Here is a tiny trained network, its code and every weight. The questions are about switching its units off for an input and a class, where a switched-off unit gives its printed mean instead of its output.

import numpy as np


def w(rows, s, z=0):
    codes = np.array(rows[::2]) - 128.0
    scale = np.full(codes.shape[1], s)
    scale[-1] = z or s
    return codes * scale


def norm(h):
    return h / np.sqrt((h * h).mean(-1, keepdims=True) + 1e-5)


def f(y):
    return np.maximum(y, 0)


def log_softmax(a):
    a = a - a.max(-1, keepdims=True)
    return a - np.log(np.exp(a).sum(-1, keepdims=True))


def net(x, mask):
    res = np.array(x, float).reshape(1, 8) / 4 @ E
    u = 0
    for l in range(2):
        y = f(norm(res) @ A[l][:, :-1].T + A[l][:, -1])
        res = res + np.where(mask[u : u + 9], y, B[l][:, -1]) @ B[l][:, :-1]
        u += 9
    return log_softmax(norm(res)[-1] @ U[:, :-1].T + U[:, -1])


A, B = {}, {}
E = w([
[129,128,127],'x0',
[8,167,129],'x1',
[127,126,129],'x2',
[136,150,1],'x3',
[131,128,128],'x4',
[168,207,202],'x5',
[128,132,130],'x6',
[128,128,127],'x7',
],0.0088)
A[0] = w([
[187,102,131,192],'L0N0',
[127,19,191,66],'L0N1',
[247,121,141,164],'L0N2',
[187,205,141,82],'L0N3',
[34,144,122,134],'L0N4',
[52,226,145,84],'L0N5',
[173,137,173,21],'L0N6',
[64,64,128,97],'L0N7',
[178,130,163,1],'L0N8',
],0.013,0.0048)
B[0] = w([
[97,89,87,215],'L0N0',
[85,249,85,191],'L0N1',
[51,143,127,255],'L0N2',
[33,166,109,185],'L0N3',
[50,198,143,234],'L0N4',
[247,112,123,229],'L0N5',
[87,165,164,152],'L0N6',
[48,157,167,190],'L0N7',
[79,172,162,145],'L0N8',
],0.016,0.0062)
A[1] = w([
[174,57,65,8],'L1N0',
[118,187,205,233],'L1N1',
[207,97,102,60],'L1N2',
[44,39,174,153],'L1N3',
[92,234,58,24],'L1N4',
[93,149,54,113],'L1N5',
[186,178,2,69],'L1N6',
[69,108,49,252],'L1N7',
[175,92,96,90],'L1N8',
],0.014,0.0021)
B[1] = w([
[191,155,181,139],'L1N0',
[227,116,122,204],'L1N1',
[96,175,115,130],'L1N2',
[135,254,166,164],'L1N3',
[32,62,146,251],'L1N4',
[177,70,83,203],'L1N5',
[73,241,192,173],'L1N6',
[226,83,104,225],'L1N7',
[184,135,144,132],'L1N8',
],0.019,0.013)
U = w([
[86,72,41,81],'0',
[86,190,153,68],'1',
[251,125,93,248],'2',
],0.018,0.0015)

Each question gives the input, the list of numbers given to net, and the class t.
The units are the neurons (one row each of A and B). Each row of codes is followed by its name. A weight is (code - 128) times the scale printed after its matrix; where a second scale follows, it is the last column's (A, B and U).
mask holds one flag per neuron, layer by layer. A switched-off neuron (its flag False) gives its mean, the last column of its row in B, instead of its output. The means were averaged over made-up inputs and are rounded, as every weight is.
A unit's drop is (log p(t) with every unit on - log p(t) with that unit switched off) / (log p(t) with every unit on - log p(t) with every unit switched off).
The circuit of an input: a set's keep is (log p(t) with only the set's units on - log p(t) with every unit switched off) / (log p(t) with every unit on - log p(t) with every unit switched off). Starting from the 12 units with the biggest drops (on a tie, the unit counted first), units are removed one at a time, each time the one whose removal leaves the highest keep (on an exact tie, the one counted first), for as long as the keep stays at least 0.8.
units of the circuit, in order: the units of the circuit, biggest drop first
k most important neurons: the k neurons with the biggest drops, biggest first
k most important neurons of layer l: the k neurons of layer l with the biggest drops, biggest first
drop when u is switched off: that unit's drop, to one decimal
input [-5,2,-5,-8,0,2,0,-8], class 2: units of the circuit, in order -> L1N1
input [-4,8,-2,-5,-5,8,6,4], class 2: units of the circuit, in order -> L0N5, L1N1
input [3,2,-5,-2,-6,-7,8,-5], class 1: 2 most important neurons -> L0N7, L1N3
input [5,5,3,8,5,2,-1,8], class 1: 3 most important neurons -> L1N6, L0N5, L0N2
input [-3,0,4,4,-1,-7,-6,-3], class 2: 4 most important neurons -> L1N7, L0N1, L0N2, L0N3
input [-3,2,7,0,-2,-6,-6,0], class 1: 3 most important neurons -> L0N7, L1N3, L0N5
input [-8,6,3,-1,2,-3,-6,1], class 1: 2 most important neurons -> L0N7, L0N4
input [-8,1,-3,-8,6,-8,-2,-1], class 1: 2 most important neurons of layer 0 -> L0N7, L0N5
input [-7,1,6,-1,-4,-1,-8,4], class 1: 3 most important neurons -> L0N7, L0N4, L0N0
input [4,-3,-2,-1,1,7,-4,-4], class 1: 2 most important neurons -> L1N3, L0N1
input [5,-1,6,8,4,-3,-3,-6], class 2: 2 most important neurons -> L0N4, L1N7
input [5,-6,-3,-3,7,-1,-3,-4], class 0: 2 most important neurons -> L0N1, L1N6
input [5,1,0,-7,7,7,-2,-8], class 2: 2 most important neurons of layer 1 -> L1N1, L1N4
input [5,3,-6,-2,3,-8,1,-3], class 1: units of the circuit, in order -> L1N3
input [8,7,-6,-1,-1,6,5,-6], class 2: 3 most important neurons -> L0N5, L1N1, L0N1
input [-5,6,7,-3,-3,1,1,-8], class 2: 2 most important neurons of layer 0 -> L0N5, L0N2
input [1,-4,-5,1,7,1,-1,-7], class 0: 2 most important neurons -> L1N6, L0N2
input [-3,-1,-1,5,2,-7,2,3], class 2: drop when L0N0 is switched off -> 0.0
input [-7,-4,-1,-5,8,3,-5,4], class 1: drop when L0N6 is switched off -> 0.1
input [-5,-4,7,2,-2,8,-3,1], class 0: drop when L0N3 is switched off -> 0.3
input [3,-6,-5,2,5,8,-6,-4], class 0: drop when L1N3 is switched off -> -0.1
input [5,4,3,-6,-3,3,-1,-6], class 2: most important neuron -> L1N1
